Below is a small trained network, with its code and all its weights. Each question gives an input and a class and asks what happens when units are switched off, that is, made to give their printed mean instead of their output.

import numpy as np


def w(rows, s, z=0):
    codes = np.array(rows[::2]) - 128.0
    scale = np.full(codes.shape[1], s)
    scale[-1] = z or s
    return codes * scale


def norm(h):
    return h / np.sqrt((h * h).mean(-1, keepdims=True) + 1e-5)


def f(y):
    return y / 2 * (1 + np.tanh(0.7978845608 * (y + 0.044715 * y**3)))


def log_softmax(a):
    a = a - a.max(-1, keepdims=True)
    return a - np.log(np.exp(a).sum(-1, keepdims=True))


def net(x, mask):
    res = np.array(x, float).reshape(1, 8) / 4 @ E
    u = 0
    for l in range(3):
        y = f(norm(res) @ A[l][:, :-1].T + A[l][:, -1])
        res = res + np.where(mask[u : u + 7], y, B[l][:, -1]) @ B[l][:, :-1]
        u += 7
    return log_softmax(norm(res)[-1] @ U[:, :-1].T + U[:, -1])


A, B = {}, {}
E = w([
[137,115,185,166,235,119,142],'x0',
[196,64,82,87,134,133,91],'x1',
[163,104,66,177,122,55,197],'x2',
[140,168,137,191,79,168,185],'x3',
[86,218,111,53,55,50,72],'x4',
[198,193,188,118,143,145,95],'x5',
[163,117,16,112,254,198,151],'x6',
[195,86,183,120,250,67,199],'x7',
],0.008)
A[0] = w([
[217,215,142,93,119,155,181,110],'L0N1',
[84,161,57,125,158,60,102,2],'L0N2',
[194,171,192,49,123,170,81,62],'L0N3',
[97,183,78,239,59,173,105,123],'L0N4',
[92,161,3,107,191,68,129,120],'L0N5',
[81,177,165,207,186,211,157,158],'L0N6',
[141,71,38,127,105,205,153,145],'L0N7',
],0.012,0.0058)
B[0] = w([
[201,249,15,155,107,77,123,179],'L0N1',
[91,81,136,50,91,151,211,147],'L0N2',
[69,111,48,204,222,70,2,190],'L0N3',
[6,127,138,246,149,122,154,255],'L0N4',
[179,107,114,24,119,198,182,229],'L0N5',
[91,161,231,77,168,210,188,254],'L0N6',
[206,142,56,134,184,169,125,251],'L0N7',
],0.0099,0.0057)
A[1] = w([
[129,79,34,117,71,88,128,66],'L1N1',
[202,94,178,180,177,124,221,64],'L1N2',
[127,143,81,145,144,196,171,95],'L1N3',
[105,164,57,139,13,182,133,46],'L1N4',
[234,167,114,127,90,114,127,48],'L1N5',
[168,118,113,198,94,244,158,2],'L1N6',
[110,159,150,191,44,100,129,3],'L1N7',
],0.011,0.0058)
B[1] = w([
[147,156,138,122,149,205,149,182],'L1N1',
[55,90,134,206,210,5,219,253],'L1N2',
[139,125,105,176,156,85,150,224],'L1N3',
[65,106,87,197,188,118,173,193],'L1N4',
[188,144,44,146,114,115,148,147],'L1N5',
[44,51,135,111,159,178,149,181],'L1N6',
[182,179,117,119,142,105,67,170],'L1N7',
],0.012,0.005)
A[2] = w([
[99,181,145,179,47,145,165,57],'L2N1',
[196,101,177,185,177,74,166,85],'L2N2',
[168,95,87,78,124,169,164,53],'L2N3',
[74,98,133,82,135,101,191,149],'L2N4',
[170,222,132,180,172,211,90,4],'L2N5',
[83,100,129,142,5,63,130,93],'L2N6',
[143,72,98,175,119,213,129,19],'L2N7',
],0.014,0.0036)
B[2] = w([
[162,194,147,217,114,138,84,193],'L2N1',
[125,103,75,168,198,198,207,255],'L2N2',
[170,167,147,155,62,59,100,196],'L2N3',
[114,158,120,139,72,182,165,243],'L2N4',
[103,83,152,58,121,80,161,185],'L2N5',
[110,81,81,85,189,52,131,188],'L2N6',
[108,98,136,58,214,6,205,179],'L2N7',
],0.014,0.0066)
U = w([
[129,107,164,57,136,80,126,141],'0',
[125,199,215,180,65,171,131,46],'1',
[95,110,108,161,169,144,215,238],'2',
[131,117,151,41,28,128,158,47],'3',
[183,81,163,170,130,135,99,1],'4',
[253,136,56,87,118,119,141,117],'5',
[162,90,167,52,170,202,46,58],'6',
[105,146,107,197,127,68,31,168],'7',
],0.023,0.0068)

Each question gives the input, the list of numbers given to net, and the class t.
The units are the neurons (one row each of A and B). Each row of codes is followed by its name. A weight is (code - 128) times the scale printed after its matrix; where a second scale follows, it is the last column's (A, B and U).
mask holds one flag per neuron, layer by layer. A switched-off neuron (its flag False) gives its mean, the last column of its row in B, instead of its output. The means were averaged over made-up inputs and are rounded, as every weight is.
A unit's drop is (log p(t) with every unit on - log p(t) with that unit switched off) / (log p(t) with every unit on - log p(t) with every unit switched off).
The circuit of an input: a set's keep is (log p(t) with only the set's units on - log p(t) with every unit switched off) / (log p(t) with every unit on - log p(t) with every unit switched off). Starting from the 12 units with the biggest drops (on a tie, the unit counted first), units are removed one at a time, each time the one whose removal leaves the highest keep (on an exact tie, the one counted first), for as long as the keep stays at least 0.8.
circuit, biggest first: the units of the circuit, biggest drop first
most important unit: the unit with the biggest drop
top k neurons: the k neurons with the biggest drops, biggest first
k most important neurons of layer l: the k neurons of layer l with the biggest drops, biggest first
drop of u: that unit's drop, to one decimal
input [6,7,-7,-3,4,4,5,0], class 6: 3 most important neurons of layer 1 : (L1N2 L1N3 L1N4)
input [0,-4,-1,-3,-6,3,-6,-7], class 1: top neuron : (L0N6)
input [4,2,8,1,0,-8,7,2], class 5: circuit, biggest first : (L0N5 L0N4)
input [-7,-8,6,-4,0,0,6,1], class 5: circuit, biggest first : (L0N5 L2N3)
input [-6,4,7,7,0,-8,7,6], class 5: circuit, biggest first : (L0N4 L0N5 L2N3)
input [7,6,-4,-5,-2,-3,-7,-2], class 7: top 2 neurons : (L0N6 L0N5)
input [4,-5,-5,-5,7,-6,-8,0], class 0: 2 most important neurons of layer 2 : (L2N6 L2N3)
input [1,-4,0,-3,5,-5,-4,5], class 3: top 3 neurons : (L1N2 L2N4 L2N2)
input [7,-1,-6,-5,2,-6,-1,1], class 6: top 2 neurons : (L1N2 L0N4)
input [4,5,-4,8,6,-8,-3,4], class 0: 4 most important neurons of layer 0 : (L0N7 L0N4 L0N6 L0N5)
input [-4,6,-5,-1,3,6,5,-5], class 7: top 3 neurons : (L0N3 L0N6 L2N2)
input [-1,8,-8,-3,-4,0,4,-7], class 0: top 3 neurons : (L2N7 L2N5 L2N2)
input [4,-6,-8,4,8,-6,-3,-2], class 1: top 3 neurons : (L0N3 L0N1 L2N1)
input [5,8,-8,1,6,7,1,7], class 7: circuit, biggest first : (L0N3)
input [4,1,-7,-3,2,5,4,-8], class 7: top 2 neurons : (L0N3 L0N5)
input [1,-7,-8,6,0,4,0,3], class 1: 2 most important neurons of layer 0 : (L0N6 L0N7)
input [7,2,-6,-5,5,1,-5,1], class 7: drop of L0N3 : 0.2
input [2,-1,-4,-5,7,-3,1,3], class 3: drop of L2N3 : 0.0
input [-4,-5,-3,1,-3,8,-4,-4], class 7: drop of L2N4 : 0.1
input [-1,1,3,8,3,-3,-1,0], class 7: most important unit : L0N4
input [5,1,7,-5,8,-4,-6,5], class 3: 3 most important neurons of layer 1 : (L1N2 L1N3 L1N4)
